Table B holds the same points as the rows below, measured another way and shuffled. Each row below is followed by which row of B it is.
(in the rows, 128 means zero)
B:
Qs: [102 150 136 104 159 116 134 108 161 155 134  87 187 117 123 135 139 157
 133 127 133 133 129 132 118 168 164 136 118 153 154 137 120 138 105 110
 145 131 119 147 147  78 251 144 117 148 147 154 138 126 117 154]
bp: [124 132 114 139 111 142 135 134 169 130 124 118 125 127 124 119 123 114
 129 106 122 125 115 129 144 128 148 124 121 133 134 132 118 128 124 143
 146 134 131 112 124 116 100 126 143 119 136 123 132 129 132 123]
Zr: [105 146 135 131 141 152 131 137 208 186 133 119 146 110 124 117 128 105
 112 123 116 130 126 130 129 155 181 101 114 135 141 149 124 128 117 116
 135 124 128 134 120  67 243 139 105 164 145 156 159 132 126 127]
gl: [128 123 122 150  97 144 128 129 165 109 131 132 115 137 124 115 122 111
 124  99 119 127 110 137 146 116 143 141 131 131 119 125 113 127 126 149
 137 134 135 107 124 142  44 130 134  96 134 114 112 131 134 119]
cc: [133 129 145  75 162  61 143  75  62  97 133  52 207 154 122 157 147 173
 147 127 151 141 141 148 114 155 109 172 138 165 135 103 122 147 121 120
 151 128 125 163 169 144 186 162 120 125 132 130  92 133 101 170]
ql: [151 115 128 108 122  78 142  88  53  75 122  93 174 158 122 146 139 154
 138 124 143 127 120 139 120 134  81 164 130 148 132 107 106 145 121 128
 149 134 127 136 155 177  79 143 145  92 122 104  89 123 110 140]
jb: [134 123 129 104 130  83 144  91  83 102 119  75 173 143 125 148 135 157
 140 113 146 133 120 143 129 148 109 151 121 150 135 109 106 136 120 134
 149 125 121 129 153 165 139 141 126 117 140 124 101 124  96 158]
Sg: [140 127 139  84 152  62 144  66  54  94 130  52 207 155 123 158 147 176
 152 115 147 135 138 147 121 158  92 171 139 164 135  96 123 149 122 122
 153 130 115 150 173 163 161 160 118 109 129 122  80 139  97 164]
dn: [122 135 134  95 159  78 141  85  97 111 131  55 193 144 125 146 141 176
 142 118 140 135 135 138 120 160 112 164 133 156 137 112 110 147 122 123
 156 137 120 152 165 126 189 157 118 120 144 130 101 132 104 163]
hs: [111 150 139  92 164  93 138 105 140 133 150  62 200 129 119 135 150 165
 134 134 146 129 138 130 113 163 142 146 118 160 150 131 118 140 108  93
 157 126 128 158 158  64 252 157 115 139 136 146 123 131 110 162]
zs: [113 135 107 180 101 213 111 194 228 167 125 222  50  97 139  99  93  86
 103 121 114 124 120 111 159 105 185  80 120  90 115 169 122 114 128 147
 101 139 145  95  84 122  94  81 141 137 149 131 175 124 152  74]
rn: [140 119 120 120 106  99 132 108 105  90 127  96 148 149 127 141 132 143
 133 109 141 128 110 139 136 132 109 145 128 144 132 117 108 137 120 136
 152 129 129 123 144 162  81 134 149  99 132 112 105 119 120 138]
Jn: [104 147 125 130 135 154 128 136 199 176 122 126 148 107 126 121 124 116
 118 115 108 134 123 124 139 150 181 111 117 136 136 146 119 126 120 137
 134 135 131 126 117  89 206 135 113 147 150 152 143 120 121 130]
gt: [115 128 103 191  93 209 112 195 219 178 115 220  47  92 134  96  96  79
  99 118 106 125 112 114 153 103 172  77 119  89 114 165 117 115 128 152
 108 136 140  89  82 107  96  80 150 148 144 138 178 123 151  81]
ll: [117 133 116 144 110 160 128 141 179 144 129 146 121 118 125 111 116 114
 117 114 110 128 114 127 147 132 160 110 121 131 129 141 115 126 124 145
 138 138 136 106 114 120 111 121 140 128 133 128 142 122 129 118]
Ff: [115 132 113 154 107 175 121 148 188 156 119 170 100 109 130 116 117  90
 116 117 112 131 118 125 145 128 171  98 119 116 119 144 116 120 125 145
 121 134 127 101 103 125 107 107 142 142 137 133 154 125 138 112]
zp: [121 125 108 158  97 169 119 150 200 125 131 173  89 119 132 115 113  92
 114 101 118 121 113 124 160 119 163 121 127 115 121 141 124 128 125 160
 120 138 142  98 109 145  51 106 157 113 143 122 134 118 139 105]
ch: [115 119 112 166  90 177 107 160 204 132 123 196  68 113 132 112 104  90
 117 101 108 123 109 135 155 109 175 109 127 111 113 137 125 122 135 169
 111 139 136  95 100 167  36 106 134 106 138 119 141 123 138  91]
ng: [127 132 106 164  91 174 128 156 196 149 118 161  84 110 123 110 114  88
 108 108 110 129 109 122 149 131 160  98 112 111 127 145 115 120 132 156
 131 128 134 101 100 120  88 108 151 134 144 129 154 120 139 103]
Qt: [131 133 140  76 162  64 142  74  81 103 136  54 209 157 126 155 145 171
 148 123 146 140 139 143 115 159 113 170 138 167 141 105 126 146 118 116
 148 129 128 161 170 135 183 162 113 117 138 134  91 135 108 176]
Mb: [129 140 139  94 166  74 147  87 104 136 134  38 206 134 121 146 155 164
 135 130 146 132 135 138 115 170 117 148 118 168 150 121 113 143 121  96
 158 115 116 157 162  83 243 167 123 142 136 147 116 132 101 176]

[140 120 135 149 143 142 124 120 126 132 131 124 141 124  47 144 129 131
 154 124 112 123 129 129 111 133 134 143 135 133 123 140 125 128 134 138
 124 131 105 144 125 123] | Mb
[133 134 127 126 136 135 127 133 129 128 126 129 126 131 146 118 136 129
 130 133 131 126 124 126 132 129 128 134 122 118 129 131 129 133 120 119
 126 135 124 122 133 126] | bp
[121 116 126 154 138 133 132 127 130 121 122 130 133 118 144 125 129 127
 125 124 138 130 126 125 135 133 116 154 133 111 128 131 125 121 127 133
 120 132 121 128 127 127] | Jn
[149 144 131 114 141 133 118 122 125 136 133 125 130 150  76 135 133 132
 150 135 119 123 126 134 112 125 141  97 113 140 130 131 134 141 120 117
 136 131 127 134 130 126] | ql
[121 137 123 123 125 119 129 133 133 118 123 129 116 134 207 112 129 125
 104 134 148 128 125 126 143 125 121 126 115 114 133 122 133 130 119 113
 130 129 142 110 137 129] | ch
[126 138 124 121 130 129 131 137 130 126 124 132 122 132 189 109 140 128
 115 135 132 128 123 132 137 127 125 130 120 111 132 126 130 133 118 115
 124 132 138 117 137 127] | zp
[148 135 133 142 146 136 119 117 122 128 132 121 145 140  30 150 127 130
 156 126 117 122 128 135 103 129 140 101 117 142 123 139 134 133 124 135
 127 128 117 143 121 123] | Sg
[108 114 121 115 123 118 138 142 129 126 120 141 117 116 249  98 132 125
 102 130 144 130 126 129 160 128 113 145 139 103 136 120 125 119 128 124
 121 133 139 110 134 131] | zs
[123 124 121 126 128 128 134 134 131 124 124 131 122 123 188 117 130 127
 117 130 142 130 124 122 144 129 119 145 126 118 131 126 127 127 124 124
 126 132 130 119 132 128] | Ff
[112 113 121 108 121 119 138 141 132 127 122 140 113 116 252 101 127 125
 103 130 151 130 127 120 163 128 111 154 138 105 136 118 124 121 131 124
 126 135 133 111 135 132] | gt
[131 143 127 123 131 132 126 132 132 125 123 126 121 136 151 120 136 129
 118 136 131 125 123 129 130 127 133 124 115 121 130 127 132 137 116 112
 128 131 135 118 137 125] | gl
[146 143 130 117 139 136 121 127 127 134 129 127 127 144 113 127 135 131
 143 135 124 122 125 132 118 127 137 113 116 131 130 132 132 138 120 116
 131 135 126 126 133 126] | rn
[115 109 125 155 135 133 136 129 131 121 124 130 133 112 139 127 127 127
 122 122 137 131 126 121 132 134 111 169 140 107 127 132 122 118 133 139
 120 131 119 129 126 128] | Zr
[131 114 133 156 146 144 128 127 123 131 129 130 143 123  60 131 139 133
 145 124 111 125 127 137 117 135 126 144 139 117 126 140 123 126 133 138
 116 134 113 142 124 126] | hs
[129 129 122 118 127 129 130 136 133 125 125 130 116 125 202 114 129 128
 118 133 144 130 124 118 142 128 121 148 124 113 131 125 127 130 124 119
 130 133 126 118 135 128] | ng
[142 132 134 151 148 138 121 120 121 129 129 123 149 136  36 147 133 131
 151 124 110 122 129 142 103 131 140 112 125 139 123 139 132 130 126 136
 121 128 118 144 121 122] | Qt
[129 129 125 129 134 132 132 134 130 126 124 131 123 127 164 117 134 128
 125 132 136 129 124 127 142 129 124 139 125 116 129 128 128 129 121 122
 124 133 129 121 132 127] | ll
[125 111 132 157 145 142 129 126 125 128 128 130 142 122  93 129 137 132
 144 124 118 126 127 133 120 134 121 148 138 113 127 138 123 123 132 137
 118 134 113 140 125 128] | Qs
[144 131 133 131 141 135 121 119 125 130 129 124 135 142  79 138 127 131
 151 129 126 121 127 131 114 129 133 112 120 138 127 136 132 133 124 128
 130 133 117 134 127 125] | jb
[139 127 135 148 148 138 123 120 123 128 128 125 144 134  54 139 131 130
 149 125 118 121 128 138 109 132 136 115 126 133 125 138 131 129 127 134
 122 131 113 139 124 123] | dn
[144 133 133 150 146 138 121 117 122 130 130 122 147 136  31 149 130 131
 152 124 112 122 129 139 104 131 140 110 123 142 122 137 132 131 126 137
 124 127 116 145 122 122] | cc
